Below is a small trained network, with its code and all its weights. Each question gives an input and a class and asks what happens when units are switched off, that is, made to give their printed mean instead of their output.

import numpy as np


def w(rows, s, z=0):
    codes = np.array(rows[::2]) - 128.0
    scale = np.full(codes.shape[1], s)
    scale[-1] = z or s
    return codes * scale


def norm(h):
    return h / np.sqrt((h * h).mean(-1, keepdims=True) + 1e-5)


def f(y):
    return np.maximum(y, 0)


def log_softmax(a):
    a = a - a.max(-1, keepdims=True)
    return a - np.log(np.exp(a).sum(-1, keepdims=True))


def net(x, mask):
    res = np.array(x, float).reshape(1, 3) / 4 @ E
    u = 0
    for l in range(2):
        y = f(norm(res) @ A[l][:, :-1].T + A[l][:, -1])
        res = res + np.where(mask[u : u + 16], y, B[l][:, -1]) @ B[l][:, :-1]
        u += 16
    return log_softmax(norm(res)[-1] @ U[:, :-1].T + U[:, -1])


A, B = {}, {}
E = w([
[252,125,35,57],'x0',
[181,90,195,94],'x1',
[111,62,69,93],'x2',
],0.0029)
A[0] = w([
[140,152,160,189,69],'0.n1',
[177,143,131,65,79],'0.n2',
[185,93,114,128,109],'0.n3',
[98,81,214,74,255],'0.n4',
[81,153,86,165,177],'0.n5',
[45,94,173,145,135],'0.n6',
[212,2,126,147,130],'0.n7',
[176,108,76,178,173],'0.n8',
[120,179,41,169,182],'0.n9',
[106,199,70,164,119],'0.n10',
[149,194,175,102,206],'0.n11',
[155,101,167,121,85],'0.n12',
[164,132,122,113,223],'0.n13',
[210,205,127,246,109],'0.n14',
[89,71,83,97,95],'0.n15',
[168,228,135,189,124],'0.n16',
],0.0053,0.00073)
B[0] = w([
[100,133,111,87,186],'0.n1',
[78,113,102,157,217],'0.n2',
[140,215,80,207,206],'0.n3',
[111,188,135,122,233],'0.n4',
[158,137,210,102,209],'0.n5',
[136,217,112,186,241],'0.n6',
[123,153,204,125,252],'0.n7',
[113,154,147,138,195],'0.n8',
[176,147,174,72,230],'0.n9',
[186,159,153,58,215],'0.n10',
[85,54,94,77,208],'0.n11',
[166,158,125,109,173],'0.n12',
[88,170,140,145,196],'0.n13',
[104,46,126,134,237],'0.n14',
[11,21,219,81,189],'0.n15',
[68,3,157,48,230],'0.n16',
],0.0041,0.0026)
A[1] = w([
[128,217,178,104,191],'1.n1',
[148,176,92,145,123],'1.n2',
[65,145,161,76,109],'1.n3',
[145,182,124,126,52],'1.n4',
[83,219,141,88,254],'1.n5',
[52,157,82,164,51],'1.n6',
[87,143,148,125,176],'1.n7',
[124,138,153,178,80],'1.n8',
[201,13,154,115,156],'1.n9',
[144,146,3,88,205],'1.n10',
[120,112,214,59,164],'1.n11',
[221,133,47,129,222],'1.n12',
[53,113,44,144,171],'1.n13',
[102,52,153,87,183],'1.n14',
[112,106,97,190,120],'1.n15',
[113,170,161,96,124],'1.n16',
],0.0054,0.0014)
B[1] = w([
[181,87,66,88,222],'1.n1',
[93,161,114,154,140],'1.n2',
[140,152,71,142,212],'1.n3',
[61,101,49,153,140],'1.n4',
[205,152,112,69,231],'1.n5',
[141,158,182,147,151],'1.n6',
[114,123,41,93,184],'1.n7',
[173,111,176,133,147],'1.n8',
[58,178,95,141,193],'1.n9',
[102,167,179,192,182],'1.n10',
[140,49,109,94,254],'1.n11',
[37,147,251,175,185],'1.n12',
[204,89,204,46,146],'1.n13',
[75,63,138,104,204],'1.n14',
[202,126,145,98,131],'1.n15',
[202,132,76,161,185],'1.n16',
],0.0034,0.0046)
U = w([
[50,44,144,38,189],'0',
[91,238,181,151,193],'1',
[190,98,104,43,191],'2',
[160,115,2,101,65],'3',
[163,82,100,207,3],'4',
[134,86,41,237,4],'5',
],0.0079,0.0047)

Each question gives the input, the list of numbers given to net, and the class t.
The units are the neurons (one row each of A and B). Each row of codes is followed by its name. A weight is (code - 128) times the scale printed after its matrix; where a second scale follows, it is the last column's (A, B and U).
mask holds one flag per neuron, layer by layer. A switched-off neuron (its flag False) gives its mean, the last column of its row in B, instead of its output. The means were averaged over made-up inputs and are rounded, as every weight is.
A unit's drop is (log p(t) with every unit on - log p(t) with that unit switched off) / (log p(t) with every unit on - log p(t) with every unit switched off).
The circuit of an input: a set's keep is (log p(t) with only the set's units on - log p(t) with every unit switched off) / (log p(t) with every unit on - log p(t) with every unit switched off). Starting from the 12 units with the biggest drops (on a tie, the unit counted first), units are removed one at a time, each time the one whose removal leaves the highest keep (on an exact tie, the one counted first), for as long as the keep stays at least 0.8.
circuit, biggest first: the units of the circuit, biggest drop first
unit that matters most: the unit with the biggest drop
top k neurons: the k neurons with the biggest drops, biggest first
drop of u: that unit's drop, to one decimal
input [-2,-5,4], class 2: top 2 neurons -> [0.n16; 0.n14]
input [-8,1,7], class 1: circuit, biggest first -> [0.n6; 0.n16]
input [-3,-4,-5], class 0: circuit, biggest first -> [0.n16]
input [0,-5,-5], class 0: top 2 neurons -> [0.n16; 0.n14]
input [8,-7,-4], class 1: circuit, biggest first -> [1.n12; 1.n10]
input [6,3,-5], class 1: top 4 neurons -> [0.n3; 0.n15; 0.n5; 0.n9]
input [7,3,4], class 1: top 2 neurons -> [0.n3; 0.n16]
input [7,0,-8], class 0: top 3 neurons -> [0.n16; 0.n14; 0.n6]
input [2,2,1], class 3: top 2 neurons -> [0.n7; 0.n3]
input [8,7,0], class 1: top 2 neurons -> [1.n12; 0.n3]
input [4,6,-7], class 0: top 2 neurons -> [0.n11; 0.n14]
input [8,8,-1], class 1: top 2 neurons -> [1.n12; 0.n3]
input [-1,-1,-1], class 3: top 4 neurons -> [0.n6; 0.n15; 1.n12; 1.n3]
input [3,2,1], class 3: unit that matters most -> 0.n7
input [-6,8,3], class 2: top 2 neurons -> [1.n1; 1.n12]
input [-6,1,1], class 1: drop of 0.n6 -> 0.1
input [-2,4,2], class 2: drop of 0.n4 -> -0.1
input [8,0,2], class 1: drop of 0.n10 -> 0.0
